Below are the code and all the weights of a small trained network. Each question names an input and a target symbol and asks about switching units off, where a switched-off unit gives its printed mean instead of its output.

import numpy as np


def w(rows, s, z=0):
    codes = np.array(rows[::2]) - 128.0
    scale = np.full(codes.shape[1], s)
    scale[-1] = z or s
    return codes * scale


def norm(h):
    return h / np.sqrt((h * h).mean(-1, keepdims=True) + 1e-5)


def f(y):
    return np.maximum(y, 0)


def softmax(a):
    e = np.exp(a - a.max(-1, keepdims=True))
    return e / e.sum(-1, keepdims=True)


def log_softmax(a):
    a = a - a.max(-1, keepdims=True)
    return a - np.log(np.exp(a).sum(-1, keepdims=True))


def net(x, mask):
    ids = ['αβγδεζηθμξπστφψω'.index(c) for c in x.split()]
    T = len(ids)
    res = E[ids] + P[:T]
    u = 0
    for l in range(2):
        q, k, v = (norm(res) @ M[l].T for M in (Q, K, V))
        z = softmax(np.where(np.tri(T) > 0, q @ k.T / 2**0.5, -1e9)) @ v
        res = res + np.where(mask[u], z, O[l][:, -1]) @ O[l][:, :-1]
        u += 1
        y = f(norm(res) @ A[l][:, :-1].T + A[l][:, -1])
        res = res + np.where(mask[u : u + 8], y, B[l][:, -1]) @ B[l][:, :-1]
        u += 8
    return log_softmax(norm(res)[-1] @ U[:, :-1].T + U[:, -1])


Q, K, V, O, A, B = {}, {}, {}, {}, {}, {}
E = w([
[111,91,54,86],'α',
[148,65,42,164],'β',
[128,194,209,133],'γ',
[119,142,83,196],'δ',
[110,140,198,70],'ε',
[83,109,167,100],'ζ',
[86,134,161,145],'η',
[170,71,45,61],'θ',
[90,195,159,69],'μ',
[71,189,255,120],'ξ',
[183,97,21,157],'π',
[195,50,65,195],'σ',
[116,213,174,110],'τ',
[92,176,150,166],'φ',
[81,97,67,218],'ψ',
[80,141,101,87],'ω',
],0.018)
P = w([
[157,89,137,154],'0',
[92,233,90,85],'1',
[155,106,142,151],'2',
[102,246,80,84],'3',
[147,70,132,152],'4',
[5,183,138,71],'5',
[154,101,142,148],'6',
[114,254,86,77],'7',
[151,93,140,150],'8',
],0.019)
Q[0] = w([
[173,97,143,215],'L0H0',
[2,156,44,193],'L0H0',
],0.009)
K[0] = w([
[158,126,116,176],'L0H0',
[11,2,235,129],'L0H0',
],0.0072)
V[0] = w([
[118,69,74,4],'L0H0',
[183,182,58,76],'L0H0',
],0.003)
O[0] = w([
[95,132,137,80,253],'L0H0',
[254,180,102,204,144],'L0H0',
],0.0044,0.00046)
A[0] = w([
[68,169,84,192,129],'L0N0',
[159,77,200,117,157],'L0N1',
[180,110,71,127,162],'L0N2',
[184,137,60,98,1],'L0N3',
[86,132,65,94,109],'L0N4',
[115,63,94,139,115],'L0N5',
[150,87,129,253,129],'L0N6',
[123,169,145,100,143],'L0N7',
],0.017,0.007)
B[0] = w([
[147,134,139,29,222],'L0N0',
[137,21,165,115,211],'L0N1',
[136,195,97,65,224],'L0N2',
[67,174,175,102,169],'L0N3',
[132,177,234,174,253],'L0N4',
[27,109,73,151,201],'L0N5',
[170,162,125,246,231],'L0N6',
[160,125,73,117,243],'L0N7',
],0.011,0.0066)
Q[1] = w([
[163,177,3,83],'L1H0',
[103,174,78,174],'L1H0',
],0.014)
K[1] = w([
[91,2,64,137],'L1H0',
[114,132,52,238],'L1H0',
],0.0087)
V[1] = w([
[229,145,170,97],'L1H0',
[113,201,252,172],'L1H0',
],0.013)
O[1] = w([
[247,148,137,64,150],'L1H0',
[167,214,197,167,248],'L1H0',
],0.012,0.0015)
A[1] = w([
[116,50,209,144,2],'L1N0',
[41,73,88,220,45],'L1N1',
[174,170,11,196,84],'L1N2',
[119,22,68,129,69],'L1N3',
[108,59,230,29,196],'L1N4',
[175,33,113,231,50],'L1N5',
[84,181,126,189,147],'L1N6',
[109,109,2,158,157],'L1N7',
],0.013,0.0058)
B[1] = w([
[42,113,242,155,153],'L1N0',
[182,141,183,110,190],'L1N1',
[178,165,112,105,187],'L1N2',
[146,184,181,136,161],'L1N3',
[134,195,37,65,255],'L1N4',
[128,5,112,113,192],'L1N5',
[82,174,145,149,231],'L1N6',
[73,113,117,99,203],'L1N7',
],0.018,0.0067)
U = w([
[16,103,155,146,88],'α',
[68,106,58,167,121],'β',
[190,128,210,122,170],'γ',
[170,177,97,201,115],'δ',
[158,98,177,54,117],'ε',
[89,84,180,97,162],'ζ',
[122,114,186,158,217],'η',
[72,70,61,73,84],'θ',
[188,121,66,69,99],'μ',
[151,143,253,86,75],'ξ',
[132,162,29,168,81],'π',
[143,104,102,145,250],'σ',
[233,149,161,109,97],'τ',
[187,167,168,182,152],'φ',
[91,140,116,208,145],'ψ',
[89,170,224,190,100],'ω',
],0.033,0.019)

Each question gives the input, a string of symbols that net reads in full, and the target symbol t.
The units are the heads (2 rows each of Q, K, V and O) and the neurons (one row each of A and B). Each row of codes is followed by its name. A weight is (code - 128) times the scale printed after its matrix; where a second scale follows, it is the last column's (O, A, B and U).
mask holds one flag per unit, layer by layer, with each layer's heads first. A switched-off unit (its flag False) gives its mean, the last column of its rows in O or B, instead of its output. The means were averaged over made-up inputs and are rounded, as every weight is.
A unit's drop is (log p(t) with every unit on - log p(t) with that unit switched off) / (log p(t) with every unit on - log p(t) with every unit switched off).
The circuit of an input: a set's keep is (log p(t) with only the set's units on - log p(t) with every unit switched off) / (log p(t) with every unit on - log p(t) with every unit switched off). Starting from the 12 units with the biggest drops (on a tie, the unit counted first), units are removed one at a time, each time the one whose removal leaves the highest keep (on an exact tie, the one counted first), for as long as the keep stays at least 0.8.
units of the circuit, in order: the units of the circuit, biggest drop first
unit that matters most: the unit with the biggest drop
top k neurons: the k neurons with the biggest drops, biggest first
top k neurons in layer l: the k neurons of layer l with the biggest drops, biggest first
input τ ζ τ ω ε ζ β, target β: top 4 neurons in layer 0 => (L0N5, L0N4, L0N6, L0N2)
input θ α φ μ, target θ: top 2 neurons => (L0N5, L0N0)
input ω μ δ γ, target ω: top 4 neurons in layer 0 => (L0N5, L0N2, L0N0, L0N6)
input ξ ε ω θ ω σ, target ω: units of the circuit, in order => (L0N4)
input ω θ τ μ, target ω: units of the circuit, in order => (L1H0, L0N4, L0N5)
input ψ α ψ σ μ ε γ ε, target μ: top 2 neurons => (L0N6, L0N4)
input ξ ω η ζ ω ω μ γ, target ω: units of the circuit, in order => (L1H0, L1N4)
input μ μ μ σ, target μ: top 2 neurons => (L0N4, L0N5)
input γ η θ μ α β ω π, target α: units of the circuit, in order => (L1H0, L0N5, L0N3, L1N4)
input σ τ τ θ π, target π: units of the circuit, in order => (L0N6, L1N2, L1N7, L0N5)
input π ω α σ θ ω ξ μ, target θ: top 2 neurons => (L0N5, L0N7)
input μ ε θ, target θ: top 2 neurons => (L0N6, L1N7)
input σ α σ θ σ γ ω μ α, target α: units of the circuit, in order => (L0N5, L1N4)
input μ α π μ θ σ π β, target θ: units of the circuit, in order => (L1H0)
input π ψ ω π γ θ, target ω: top 3 neurons => (L0N4, L0N1, L0N0)
input μ ε γ γ, target μ: top 4 neurons => (L0N4, L0N7, L0N6, L0N5)
input θ δ φ π μ σ ω η, target μ: top 2 neurons in layer 0 => (L0N0, L0N4)
input θ β δ α, target θ: top 2 neurons in layer 0 => (L0N0, L0N5)
input θ σ μ ω α σ η θ, target α: top 3 neurons => (L0N5, L0N3, L0N0)
input μ β β μ α β ω ζ, target α: units of the circuit, in order => (L1H0, L0N5)
input τ ε ζ, target ζ: top 2 neurons in layer 1 => (L1N0, L1N5)
input γ θ μ, target μ: top 3 neurons => (L0N6, L0N4, L0N7)
input α γ σ δ η, target η: unit that matters most => L0N6
input ω θ π ω τ η ε, target ε: top 4 neurons => (L0N1, L1N0, L1N4, L0N5)
